144; 203; 145; 105; 186; 104
82; 141; 53; 100; 158; 155
80; 133; 50; 105; 152; 155
83; 112; 64; 123; 140; 136
89; 153; 65; 97; 165; 148
109; 178; 107; 102; 180; 125
122; 66; 133; 161; 99; 44
85; 147; 58; 98; 161; 153
Indices start at 0.
Find the bottom-right entry.
Answer: 153
Find the entry in row 1 and column 2.
Answer: 53
Find the entry in the top-left corner.
Answer: 144
Find the entry in the top-right corner.
Answer: 104
Find the entry in row 0 and column 1.
Answer: 203
The entry directly above 148 -> 136
Find the entry at row 1, column 0.
Answer: 82
The entry directly above 178 -> 153
Find the entry in row 0 and column 2.
Answer: 145
Find the entry just right of 83.
Answer: 112
The entry just right of 152 -> 155
The entry directly above 99: 180
The entry at row 1, column 1 is 141
The bottom-left entry -> 85
The entry just right of 66: 133
Find the entry directly above the smallest entry.
Answer: 125
The entry directly above 109 -> 89

W =
[[96, 153, 87, 170, 104, 131, 170, 126, 132, 146, 142, 180],
 [160, 87, 172, 90, 142, 69, 93, 157, 134, 93, 111, 112],
 [149, 96, 143, 179, 59, 146, 173, 140, 186, 98, 179, 114],
 [92, 164, 88, 175, 102, 159, 178, 101, 144, 136, 154, 160],
 [91, 169, 97, 152, 132, 91, 145, 158, 102, 181, 111, 219],
 [81, 177, 87, 155, 121, 116, 159, 139, 108, 183, 114, 217],
 [124, 141, 131, 101, 164, 51, 96, 170, 82, 162, 84, 145],
 [101, 168, 100, 146, 129, 90, 146, 163, 97, 185, 108, 199],
 [89, 175, 85, 155, 112, 117, 163, 147, 106, 191, 116, 210],
 [178, 45, 190, 124, 113, 91, 113, 175, 166, 52, 154, 93]]
Which number is the second largest entry?
Answer: 217
The last entry, reading row by row is 93
Which number is the entry directly above the smallest entry?
Answer: 175
The entry directly above the largest entry -> 160
Which number is the largest entry in the last column?
Answer: 219
The second smallest entry: 51
The third largest entry -> 210
The 2nd entry on the diagonal from the top-right corner is 111
The entry in the bottom-left corner is 178
Which number is the entry directly above 152?
Answer: 175
Which number is the top-right entry?
Answer: 180
The entry just right of the smallest entry: 190
The entry just right of 177: 87
Which number is the top-left entry?
Answer: 96
The third entry on the diagonal from the top-right corner -> 98
The entry directly below 82: 97
The entry directly below 106 -> 166
Which number is the smallest entry in the last row?
Answer: 45
The entry directly above 190 -> 85
Which number is the entry directly below 134?
Answer: 186
The entry directly below 104 is 142
Which number is the smallest entry in the first column?
Answer: 81
The third entry on the main diagonal: 143
The smallest entry in the first row -> 87
The top entry of the column that holds the smallest entry -> 153
The entry just left of 173 is 146
The first entry in the row that holds the largest entry is 91
Which number is the entry directly below 169?
Answer: 177
Which number is the fifth entry, reading row by row?
Answer: 104
The entry just left of 186 -> 140

131  107  128  134  144  127  131  130  132  155  148  128  149  136
140   86  158  116  132  123  148  148  121  143  154   94  149   94
154  139  135  137   97   95  145  150  148  128  151  181  137  104
120   93  137  125  169  142  124  127  123  138  143   83  138  142
121  125  138  140   94  134  138  148  127  150  148  121  158   83
140  109  138   87  155  103  129  132  151  101  146  123  123  129
129  145  157  183   90  129  123  126   78  164   91  167  141   79
139  131  114  152  125  146  155  162  153   91  163   82  101  165
138   96  130  118  121  143  162  155  135  129  163   68  132  127
170  109  165  114  102   82  152  137  112  147  123  178  138   77
131  133   93  114  141  136  133  115  142  121  125  123  107  184
136  148  105  119  140  113  128  137  174   83  152  143  105  167
112  143  142  123  120  140  106   94   76  130   57  129  111  106
 94  187   80  180  106  177  110  111  121  122   96  126  104  178
Counting starts at 0.
Find the top-right entry.
136
Find the entry just left of 103.
155
Find the bottom-left entry.
94
The entry at row 0, column 0 -> 131
Find the entry in row 1 and column 0.
140
The bottom entry of the column that holds the largest entry is 187
The entry in the bottom-right corner is 178
Find the entry directly below 174.
76
The entry at row 0, column 1 -> 107
The entry just left of the smallest entry -> 130
Find the entry directly below the smallest entry.
96
Find the entry in row 0 and column 2.
128
Find the entry just right of the largest entry.
80
The entry just right of the smallest entry is 129
Find the entry directly above the smallest entry.
152
The entry in row 1 and column 2: 158
Find the entry just left of 79.
141
The entry at row 1, column 1 -> 86
The entry just right of 169 is 142
Find the smallest entry.
57

arr =
90; 152; 204; 43; 217; 83; 126; 184; 98; 131; 55; 98; 115; 91
142; 81; 115; 112; 79; 132; 94; 184; 195; 102; 139; 207; 85; 132
142; 123; 115; 112; 79; 132; 78; 160; 175; 102; 139; 207; 115; 160
Counting starts at 0.
The entry at row 2, column 0: 142
Give the top entry of the column that holds the smallest entry.
A: 43
Give the entry just left of 94.
A: 132
The entry just left of 195: 184
Give the entry in the bottom-right corner.
A: 160
The entry just right of the smallest entry: 217
The entry in row 0 and column 0: 90
Give the entry in row 0 and column 2.
A: 204
The top-right entry is 91
The entry just right of the largest entry -> 83
Give the entry directly above 123.
A: 81
Give the entry in row 2 and column 1.
A: 123
